Rows and whether each has a hidden trait (one of two labels; each part has its own):
In the rows, zero is written as 128.
[ 81 120 133 117 126 121 119 141 135 142 107 128 134 121 114 121 183 130
 120 133  87  84 133 174  99 115  82 160 104 114 113  98 126 151 143 119
 115 114 123 127 146  93  91 117 117  91]	mp
[110 115 117 121 123  98 124 126 131 150 138 142 135 127 139  67  88 119
 121 126 109 118 127 119  77 140 163 114 114 120 118  91 133 120 132 133
 136 120 149 142 143 122 103 127 120 135]	mp
[115 114  90 127 124  64 107 117 137 148 158 153 132 118 147  30  95 114
 146 123 119 123 132 111  71 141 204  84 116  95 108  94 144 129 133 153
 166 133 159 152 147 122 141 132  97 167]	qg
[ 81 111 156  99 136 167 115 149 136 131  60 109 144 114 125 149 187 134
  97 135 100  87  93 193 136 102   1 197  93 134 126  85 118 147 149  93
 103 103 105 131 153  93 107 105 123  46]	mp
[111 112  95 114 127  73 105 118 138 152 143 140 136 118 147  42 102 114
 144 124 111 113 129 118  72 140 149  93 110 102 109  90 140 131 135 146
 157 132 155 150 151 117 137 130 104 154]	qg
[101 113 163 104 134 174 120 140 133 132  50 100 147 129 131 172 180 146
  86 141 104  97  87 172 136  97   6 208 106 145 127  90 128 137 144  82
  93 100 104 127 151 100 110 100 129  38]	mp
[ 85 117 160 107 131 158 125 149 130 134  58 113 141 117 123 146 179 134
  94 131  92  91 105 185 135 104   6 199 100 134 124  93 117 143 149  95
  98 102 113 124 147  96  96 104 125  55]	mp
[137 118 103 133 118  80 121 104 131 147 154 139 130 140 155  40  66 132
 140 131 122 135 129  88  67 134 217  90 137 117 115  97 162 115 127 136
 154 133 158 147 137 132 141 138 110 147]	qg
[124 132  96 147 115  64 129 121 126 147 193 167 125 126 134  31  56 113
 156 117 118 136 164  82  82 151 246  69 132 100 111 114 133 122 117 161
 158 141 157 141 124 143 126 140 104 199]	qg
[130 119 106 134 113  85 125 117 126 146 151 150 132 134 149  36  55 120
 137 123 116 133 138  87  74 137 214  84 129 116 117  98 143 112 124 138
 142 126 154 147 134 140 136 136 110 177]	qg
[ 86 122 150 119 125 150 128 142 129 135  72 117 139 129 119 148 177 142
 102 130  86  95 118 172 120 105  49 184 112 130 121 104 128 143 144  99
  95 108 104 122 142  96  87 114 129  65]	mp
[ 97 119 151 110 129 162 121 140 132 138  62 103 142 126 121 152 186 143
  95 138  91  94 103 174 127 103  23 194 111 135 122  98 129 141 146  97
  92 107 100 122 148  92  97 105 127  52]	mp
[102 119 130 123 124 125 126 129 132 141 115 127 132 140 127 119 149 138
 114 140  91 107 124 147  76 121 121 143 122 126 117 105 144 132 137 111
 113 116 123 129 134 103 102 125 126  96]	mp
[135 120  89 133 120  62 110 105 134 149 166 148 129 133 147  50  86 123
 151 128 119 133 137  92  74 138 231  78 136 105 109 108 156 123 125 153
 161 141 155 150 136 131 140 138 102 177]	qg
[147 120 109 140 116  89 121 106 127 145 153 136 133 149 151  53  80 135
 135 133 123 137 131  75  65 134 223  88 145 125 117 104 163 107 124 130
 144 129 154 147 133 138 138 140 118 158]	qg
[ 86 119 158 114 126 161 125 140 129 134  70 108 142 128 122 162 175 145
  95 137  91  93 105 173 125 101  17 185 111 137 124  98 129 139 145  92
  92 103 100 121 145  98  95 111 128  57]	mp
[133 129  99 146 115  66 128 115 126 147 184 156 125 133 139  35  56 120
 153 122 115 142 156  76  83 146 246  69 137 109 113 113 145 116 119 157
 153 136 155 143 125 143 132 140 106 192]	qg
[113 116 105 126 119  69 122 128 127 153 155 158 134 116 144  27  43 107
 135 117 116 125 138  93  84 148 198  86 114 108 115  95 124 121 127 143
 154 129 161 149 140 136 138 131 106 181]	qg

Next part:
[130 128 141 123  66 127 128 120 129 128 129 120 118 132 130 116 118 113
 134  94 126 109 121]	cf
[121 127 147 134 107 127 127 133 131 142 127 131 131 133 118 118 136 183
 129 107 125 110 124]	Dn
[121 133 144 162 253 123 132 148 104 147 153 139 141 105 116 146 153  99
 102  62 130  66 138]	Dn
[128 130 127 139 130 132 127 125 127 124 146 138 122 125 128 117 123  77
 130  93 125  92 127]	cf
[118 128 139 136 135 128 129 134 123 133 129 134 126 131 124 125 133 136
 129  99 124 130 126]	Dn
[ 93 132 133 162 146 126 133 172 105 106 110 144 102 135 129 126 132 175
 154 149 119 141 129]	Dn
[130 134 119 120  51 135 127 128 143 113 122 102 105 142 141 120 111  39
 123 130 127 126 114]	cf
[121 122 148 128  84 128 126 127 128 134 135 121 123 147 127 120 116 119
 121  60 124 103 117]	cf
[126 122 143 146 114 126 128 132 119 132 127 144 137 127 122 128 136 201
 143 103 126  99 129]	cf
[117 142 133 174 137 136 128 163 115 123 118 131 104 132 133 113 120 114
 163 111 119  96 128]	cf
[134 127 117 115 236 135 122 111 121 116 104 138 120 134 123 104 118 135
 126 108 123 127 120]	cf
[125 136 131 145 156 131 128 148 124 119 118 129 129 127 130 131 128 135
 133 130 127 100 125]	cf
[110 138 125 159 255 132 128 174 103 109 116 117 133 119 130 137 146 192
 150 204 123  80 145]	cf
[104 143 144 124 132 132 129 151 109 119 119 134 136 134 143 125 149 164
 136 155 132 142 137]	cf
[121 131 136 160 118 131 127 149 123 123 126 128 121 129 127 116 122  66
 142 104 124  88 123]	Dn
[146 125 146 152  64 134 121 130 123 133 140 106 110 142 141 119 106  44
 144   1 123  80 117]	cf
[121 133 138 147 136 131 128 147 119 120 125 127 126 133 133 123 129 122
 140 101 125 107 125]	Dn
[124 111 162 142  32 133 130 114 123 146 167 113 115 166 125 125 124   9
 116   1 117 108 122]	cf
[118 131 156 150 117 139 128 141 118 116 135 122 117 153 135 120 121 110
 148  68 119 127 120]	cf
[133 124 126 143  77 127 126 134 122 135 137 115 119 133 122 126 110  59
 127  75 123 101 118]	cf
[127 126 141 128  99 126 128 129 128 132 128 125 120 136 126 126 125 138
 131 104 126 133 124]	Dn
[127 146 151 132 201 129 126 158 112 113 123 136 130 127 143 125 135 102
 162 133 133 111 131]	Dn
[153 114  98  89 131 112 128  85 141 137 125 122 136 130 125 133 123 164
  91 146 144 167 127]	cf
[130 130 146 133 142 129 123 162 127 133 129 118 118 150 144  97 123 107
 144  93 124 107 122]	cf
[123 128 129 135 135 129 130 134 125 119 123 132 127 129 123 124 127 133
 133 123 123 122 122]	Dn
[116 119 128 130 112 124 128 137 123 123 128 107 121 130 131 118 133 136
 135 105 120 103 137]	Dn
[128 130 130 132 129 129 126 131 120 126 116 126 113 127 125 128 123 135
 142 106 123 112 117]	Dn
[134 135 160 171 111 135 127 124 112 121 135 118 111 137 120 129 129  66
 142   3 112  68 105]	cf
[143 123 120 137 102 119 135 143 131 104 116 135 117 143 140 134 115 136
 123 126 122 143 123]	Dn
[130 134 133 134 187 130 124 152 123 124 136 144 132 129 136 105 134 133
 153 138 128  93 132]	cf
[124 133 131 141 108 131 125 141 122 127 133 121 118 140 130 120 125 120
 128 101 127 101 125]	Dn
[113 125 133 171 180 133 126 170 119 137 128 139 126 143 124 134 145 135
 124  74 126  91 137]	Dn
[121 134 156 150  60 134 126 154 112 132 144 111 105 142 131 113 125  95
 131  35 128  75 121]	Dn
[117 133 143 145 117 128 129 145 126 128 129 127 123 135 132 133 127 136
 137 113 127 121 128]	Dn
[115 129 121 145  99 133 122 165 111 129 133 115 110 138 124 136 110  38
 133  98 133 115 131]	cf
[105 132 144 143 111 131 130 134 123 126 119 128 120 137 125 122 132 160
 134 101 126 135 121]	cf
[128 125 158 137  82 134 127 120 128 130 135 124 116 147 118 132 127  90
 133   4 115 132 115]	cf
[125 141 147 154 142 133 129 139 112 123 120 128 122 127 133 125 132 123
 131 114 125  92 120]	cf
[116 126 137 146 122 129 129 138 121 118 127 133 115 141 134 128 122 114
 137  82 122 124 126]	cf
[127 134 135 152 133 134 129 139 129 121 129 128 131 152 122 141 122  82
 115  80 121  91 130]	Dn
[115 128 145 143  74 136 128 149 122 128 136 121 118 132 126 118 127 123
 142  90 119  98 120]	Dn
